Below are the code and all the weights of a small trained network. Each question names an input and a class and asks about switching units off, where a switched-off unit gives its printed mean instead of its output.

import numpy as np


def w(rows, s, z=0):
    codes = np.array(rows[::2]) - 128.0
    scale = np.full(codes.shape[1], s)
    scale[-1] = z or s
    return codes * scale


def norm(h):
    return h / np.sqrt((h * h).mean(-1, keepdims=True) + 1e-5)


def f(y):
    return np.maximum(y, 0)


def log_softmax(a):
    a = a - a.max(-1, keepdims=True)
    return a - np.log(np.exp(a).sum(-1, keepdims=True))


def net(x, mask):
    res = np.array(x, float).reshape(1, 4) / 4 @ E
    u = 0
    for l in range(4):
        y = f(norm(res) @ A[l][:, :-1].T + A[l][:, -1])
        res = res + np.where(mask[u : u + 6], y, B[l][:, -1]) @ B[l][:, :-1]
        u += 6
    return log_softmax(norm(res)[-1] @ U[:, :-1].T + U[:, -1])


A, B = {}, {}
E = w([
[72,106,151,83,205,77],'x0',
[129,142,183,179,79,43],'x1',
[77,207,118,161,157,206],'x2',
[176,218,218,122,255,76],'x3',
],0.0034)
A[0] = w([
[102,93,62,100,90,192,81],'L0N0',
[86,61,170,97,113,1,85],'L0N1',
[158,159,158,102,219,83,130],'L0N2',
[148,190,191,185,140,98,120],'L0N3',
[135,126,167,82,240,130,2],'L0N4',
[57,123,154,126,148,185,81],'L0N5',
],0.0046,0.0034)
B[0] = w([
[156,69,28,207,104,114,214],'L0N0',
[40,95,151,162,114,51,226],'L0N1',
[234,110,24,43,154,94,253],'L0N2',
[224,172,124,251,63,97,216],'L0N3',
[189,91,101,53,176,223,186],'L0N4',
[71,202,72,100,127,150,158],'L0N5',
],0.0031)
A[1] = w([
[126,155,184,50,254,151,2],'L1N0',
[150,152,107,73,220,128,19],'L1N1',
[149,206,197,162,92,168,48],'L1N2',
[101,42,85,100,109,110,96],'L1N3',
[99,131,127,163,86,124,158],'L1N4',
[56,171,113,128,170,176,139],'L1N5',
],0.0054,0.0029)
B[1] = w([
[253,155,146,34,140,216,226],'L1N0',
[144,233,162,61,143,175,215],'L1N1',
[144,232,104,219,70,54,177],'L1N2',
[133,185,227,156,86,174,253],'L1N3',
[146,151,151,70,169,126,227],'L1N4',
[96,146,97,148,156,45,200],'L1N5',
],0.0051,0.0025)
A[2] = w([
[43,193,90,140,168,231,6],'L2N0',
[142,154,202,22,254,165,114],'L2N1',
[95,153,108,133,145,163,43],'L2N2',
[126,103,174,179,70,111,104],'L2N3',
[187,124,153,115,212,78,115],'L2N4',
[108,141,84,118,67,186,85],'L2N5',
],0.0055,0.0024)
B[2] = w([
[51,21,17,152,168,62,178],'L2N0',
[105,192,80,2,60,209,253],'L2N1',
[135,94,88,137,147,93,142],'L2N2',
[100,146,111,75,228,169,195],'L2N3',
[123,67,55,60,209,113,217],'L2N4',
[150,72,92,145,212,158,195],'L2N5',
],0.0053,0.0041)
A[3] = w([
[45,92,212,104,84,117,68],'L3N0',
[211,146,143,164,115,132,95],'L3N1',
[141,233,140,201,112,106,50],'L3N2',
[185,80,135,132,95,227,4],'L3N3',
[127,71,90,82,116,112,120],'L3N4',
[173,98,154,167,82,254,54],'L3N5',
],0.0062,0.003)
B[3] = w([
[43,177,179,64,2,152,181],'L3N0',
[15,160,119,179,126,131,194],'L3N1',
[166,210,146,212,117,142,206],'L3N2',
[203,118,200,134,94,146,210],'L3N3',
[108,139,176,180,143,130,253],'L3N4',
[221,62,214,122,152,139,224],'L3N5',
],0.0062,0.0027)
U = w([
[223,28,200,170,93,213,145],'0',
[161,84,179,118,192,14,99],'1',
[75,152,124,126,139,112,1],'2',
[11,105,213,108,40,111,136],'3',
[184,186,107,26,164,195,186],'4',
[56,55,31,195,157,179,157],'5',
[166,232,139,247,129,113,153],'6',
],0.014,0.0061)

Each question gives the input, the list of numbers given to net, and the class t.
The units are the neurons (one row each of A and B). Each row of codes is followed by its name. A weight is (code - 128) times the scale printed after its matrix; where a second scale follows, it is the last column's (A, B and U).
mask holds one flag per neuron, layer by layer. A switched-off neuron (its flag False) gives its mean, the last column of its row in B, instead of its output. The means were averaged over made-up inputs and are rounded, as every weight is.
A unit's drop is (log p(t) with every unit on - log p(t) with that unit switched off) / (log p(t) with every unit on - log p(t) with every unit switched off).
The circuit of an input: a set's keep is (log p(t) with only the set's units on - log p(t) with every unit switched off) / (log p(t) with every unit on - log p(t) with every unit switched off). Starting from the 12 units with the biggest drops (on a tie, the unit counted first), units are removed one at a time, each time the one whose removal leaves the highest keep (on an exact tie, the one counted first), for as long as the keep stays at least 0.8.
circuit, biggest first: the units of the circuit, biggest drop first
top k neurons: the k neurons with the biggest drops, biggest first
top k neurons in layer l: the k neurons of layer l with the biggest drops, biggest first
drop of u: that unit's drop, to one decimal
input [-6,1,-8,1], class 3: top 3 neurons -> (L3N1, L2N4, L2N5)
input [7,-8,-7,-8], class 0: top neuron in layer 1 -> (L1N3)
input [8,8,-7,-1], class 3: circuit, biggest first -> (L3N0, L0N1)
input [-6,0,-5,2], class 6: circuit, biggest first -> (L2N1, L3N1)
input [0,-7,-1,-4], class 0: circuit, biggest first -> (L2N4, L1N3, L3N5)
input [-7,-1,-7,7], class 1: top 2 neurons in layer 1 -> (L1N0, L1N1)
input [-5,-3,3,-7], class 0: top 2 neurons in layer 3 -> (L3N5, L3N3)
input [-1,5,-1,-1], class 3: top 2 neurons in layer 1 -> (L1N0, L1N2)
input [-3,1,6,7], class 6: top 3 neurons -> (L0N3, L1N2, L3N2)
input [4,-7,-3,-4], class 0: top 2 neurons in layer 1 -> (L1N3, L1N1)
input [5,-2,-6,-7], class 3: top 2 neurons in layer 1 -> (L1N0, L1N3)
input [-3,2,-4,5], class 1: top 3 neurons -> (L2N4, L0N2, L2N1)
input [-2,-6,-7,1], class 0: top 3 neurons -> (L1N4, L1N3, L0N2)
input [-7,-7,7,-4], class 5: circuit, biggest first -> (L2N0)
input [4,0,1,-4], class 5: top 2 neurons -> (L0N0, L2N5)
input [1,3,-4,0], class 3: top 2 neurons -> (L0N1, L3N0)
input [-7,-1,-8,6], class 1: top 2 neurons in layer 1 -> (L1N0, L1N1)
input [-5,1,5,-2], class 5: top 2 neurons in layer 2 -> (L2N0, L2N5)
input [-4,7,-3,-4], class 3: drop of L1N0 -> 0.2
input [-1,3,0,4], class 6: circuit, biggest first -> (L0N3)
